Below are the code and all the weights of a small trained network. Each question names an input and a target symbol and asks about switching units off, where a switched-off unit gives its printed mean instead of its output.

import numpy as np


def w(rows, s, z=0):
    codes = np.array(rows[::2]) - 128.0
    scale = np.full(codes.shape[1], s)
    scale[-1] = z or s
    return codes * scale


def norm(h):
    return h / np.sqrt((h * h).mean(-1, keepdims=True) + 1e-5)


def f(y):
    return np.maximum(y, 0)


def softmax(a):
    e = np.exp(a - a.max(-1, keepdims=True))
    return e / e.sum(-1, keepdims=True)


def log_softmax(a):
    a = a - a.max(-1, keepdims=True)
    return a - np.log(np.exp(a).sum(-1, keepdims=True))


def net(x, mask):
    ids = ['ΓΘαβδεμξπφψω'.index(c) for c in x.split()]
    T = len(ids)
    res = E[ids] + P[:T]
    q, k, v = (norm(res) @ M[0].T for M in (Q, K, V))
    z = softmax(np.where(np.tri(T) > 0, q @ k.T / 4**0.5, -1e9)) @ v
    res = res + np.where(mask[0], z, O[0][:, -1]) @ O[0][:, :-1]
    y = f(norm(res) @ A[0][:, :-1].T + A[0][:, -1])
    res = res + np.where(mask[1:13], y, B[0][:, -1]) @ B[0][:, :-1]
    return log_softmax(norm(res)[-1] @ U[:, :-1].T + U[:, -1])


Q, K, V, O, A, B = {}, {}, {}, {}, {}, {}
E = w([
[111,117,155,113,105,232,202,193,165,92],'Γ',
[124,115,132,134,115,179,230,204,196,81],'Θ',
[134,137,102,109,146,253,232,175,114,116],'α',
[89,163,139,78,134,144,143,220,160,226],'β',
[104,127,113,90,117,138,139,252,200,135],'δ',
[122,140,118,79,122,189,214,170,173,49],'ε',
[84,155,186,91,105,123,145,200,191,152],'μ',
[105,137,82,84,140,198,107,217,106,132],'ξ',
[97,139,143,115,129,247,171,141,86,116],'π',
[146,140,56,88,152,182,196,232,148,128],'φ',
[96,138,194,124,93,211,199,143,161,87],'ψ',
[116,106,145,226,71,177,130,187,122,111],'ω',
],0.0024)
P = w([
[109,76,138,103,129,173,43,98,193,115],'0',
[44,215,102,122,172,208,156,169,152,75],'1',
[109,110,181,126,170,72,140,102,102,79],'2',
[33,201,119,119,164,168,167,184,191,88],'3',
[156,119,141,81,81,99,103,116,94,110],'4',
[167,203,151,203,156,175,167,154,91,213],'5',
[111,46,156,130,184,74,142,93,116,131],'6',
[43,169,3,152,142,143,130,126,172,99],'7',
[208,83,156,102,134,72,120,115,94,123],'8',
[179,218,190,141,169,200,190,124,137,210],'9',
[118,40,127,78,98,90,110,78,111,149],'10',
[149,154,42,203,112,164,127,83,158,153],'11',
[182,83,131,111,123,74,171,131,118,96],'12',
[51,217,112,87,154,182,186,141,167,118],'13',
],0.0037)
Q[0] = w([
[63,189,41,119,164,215,178,137,203,148],'h1',
[170,147,113,181,96,215,114,163,159,145],'h1',
[102,43,3,180,112,51,75,78,152,53],'h1',
[23,126,184,60,114,143,144,166,169,45],'h1',
],0.0061)
K[0] = w([
[213,77,114,27,70,77,141,90,95,157],'h1',
[232,17,214,151,176,94,125,146,128,125],'h1',
[254,222,134,140,61,154,71,215,109,83],'h1',
[36,77,60,72,10,213,64,82,213,140],'h1',
],0.0056)
V[0] = w([
[102,95,117,3,86,139,54,162,137,48],'h1',
[157,173,44,29,185,120,188,113,146,103],'h1',
[146,121,70,86,153,100,100,253,140,169],'h1',
[154,114,101,206,44,47,138,160,210,105],'h1',
],0.0036)
O[0] = w([
[211,127,187,143,123,133,142,102,131,179,255],'h1',
[125,136,208,163,138,139,60,200,174,46,73],'h1',
[146,119,190,173,116,130,169,205,81,156,149],'h1',
[140,164,128,153,254,137,165,146,88,182,91],'h1',
],0.0058,0.0032)
A[0] = w([
[55,239,160,149,171,173,187,138,220,133,177],'n1',
[127,200,198,147,136,105,60,169,192,82,97],'n2',
[169,97,121,88,169,159,141,128,145,213,249],'n3',
[140,101,96,142,103,173,138,6,157,86,181],'n4',
[156,177,144,182,255,149,137,183,131,110,22],'n5',
[141,92,164,97,158,161,190,131,146,77,212],'n6',
[120,110,113,80,80,176,68,155,179,44,144],'n7',
[174,169,160,116,111,203,121,100,115,189,122],'n8',
[181,82,111,67,174,92,120,73,155,157,219],'n9',
[129,41,112,144,55,133,159,167,38,129,223],'n10',
[210,119,169,178,142,142,134,184,170,163,240],'n11',
[31,203,48,143,133,115,150,70,163,145,93],'n12',
],0.0043,0.0018)
B[0] = w([
[118,159,42,159,181,117,62,154,82,138,212],'n1',
[169,55,98,110,145,196,192,118,113,90,165],'n2',
[113,82,172,181,56,113,144,59,118,60,237],'n3',
[134,152,148,89,140,92,90,196,133,144,193],'n4',
[68,177,167,102,116,148,118,147,217,194,154],'n5',
[132,75,144,122,83,93,68,122,106,162,208],'n6',
[88,145,145,176,136,91,216,103,114,147,182],'n7',
[146,94,141,133,132,71,148,126,181,77,222],'n8',
[134,38,244,125,90,156,112,138,102,81,186],'n9',
[69,150,104,4,203,77,119,158,110,133,252],'n10',
[117,118,118,67,137,105,121,65,107,110,251],'n11',
[199,105,135,116,113,178,105,190,98,184,177],'n12',
],0.0044,0.0048)
U = w([
[173,146,52,152,136,86,48,74,129,70,88],'Γ',
[53,174,129,158,185,166,61,79,186,164,251],'Θ',
[51,118,81,193,112,166,208,148,134,27,143],'α',
[58,115,117,40,186,53,111,179,74,132,155],'β',
[125,194,232,165,195,95,213,134,152,196,47],'δ',
[168,119,101,119,214,187,111,79,203,78,140],'ε',
[98,172,112,155,153,81,189,6,168,127,51],'μ',
[163,27,210,104,59,111,176,79,123,77,108],'ξ',
[105,181,109,126,12,114,152,175,204,173,132],'π',
[147,123,190,136,179,225,128,253,152,115,134],'φ',
[197,111,94,127,110,152,1,202,129,144,79],'ψ',
[167,104,77,152,130,180,193,122,49,211,160],'ω',
],0.0057,0.0026)

Each question gives the input, a string of symbols that net reads in full, and the target symbol t.
The units are the heads (4 rows each of Q, K, V and O) and the neurons (one row each of A and B). Each row of codes is followed by its name. A weight is (code - 128) times the scale printed after its matrix; where a second scale follows, it is the last column's (O, A, B and U).
mask holds one flag per unit, heads first, then neurons. A switched-off unit (its flag False) gives its mean, the last column of its rows in O or B, instead of its output. The means were averaged over made-up inputs and are rounded, as every weight is.
A unit's drop is (log p(t) with every unit on - log p(t) with that unit switched off) / (log p(t) with every unit on - log p(t) with every unit switched off).
The circuit of an input: a set's keep is (log p(t) with only the set's units on - log p(t) with every unit switched off) / (log p(t) with every unit on - log p(t) with every unit switched off). Starting from the 12 units with the biggest drops (on a tie, the unit counted first), units are removed one at a time, each time the one whose removal leaves the highest keep (on an exact tie, the one counted first), for as long as the keep stays at least 0.8.
circuit, biggest first: the units of the circuit, biggest drop first
k most important neurons: the k neurons with the biggest drops, biggest first
drop when u is switched off: that unit's drop, to one decimal
input Θ ω π ω, target Θ: 2 most important neurons	n5, n1
input ω π ω β φ π ω ω β ω ω ξ, target β: circuit, biggest first	h1, n11, n10
input φ ψ Θ ω Γ ω ω ξ, target Γ: circuit, biggest first	h1, n1, n10, n11
input ω ω ξ π ξ ω ω π, target ξ: circuit, biggest first	h1
input δ ω π ω ω α α ω ω ω ω ε, target ω: circuit, biggest first	h1, n12
input ω ε ω ω α δ β ε, target α: 2 most important neurons	n7, n2
input φ ξ δ β, target φ: circuit, biggest first	h1, n2
input μ ω ω ω ω ψ ω ξ ξ ξ π ξ, target ξ: 3 most important neurons	n1, n11, n4
input ε ξ μ ω, target ε: 3 most important neurons	n2, n1, n11
input α ω ξ α π δ, target ξ: circuit, biggest first	h1, n11
input δ ω π ξ ω Γ Γ ω ω ξ ξ ξ, target ω: circuit, biggest first	h1, n12, n10
input ψ β β ω ψ ξ ξ π ω ε ξ φ δ ω, target ξ: circuit, biggest first	h1, n11
input ξ ω ω ω ω ξ ω φ, target ω: circuit, biggest first	h1, n12
input β ω ε ξ ω π β ξ π β, target β: most important neuron	n1
input α ω ω α π φ ω ε ω π π ξ ω Θ, target π: 2 most important neurons	n10, n7
input ω ω φ ξ ω ω ω ω δ π β δ, target δ: 2 most important neurons	n5, n11
input μ π ξ ω ψ ω φ ξ, target ψ: 2 most important neurons	n12, n4
input ω ω Θ ξ Θ ω ω π, target Θ: 2 most important neurons	n5, n1
input ω ω ω ω Θ Θ ψ ξ ω ξ, target ψ: 2 most important neurons	n12, n1
input ω ξ ξ δ π ω ξ π, target π: 3 most important neurons	n7, n4, n10
input ξ ξ ξ π φ ω φ π, target φ: circuit, biggest first	h1
input ω φ β π π ω ω ω δ ω δ π ω ξ, target δ: drop when n5 is switched off	0.2
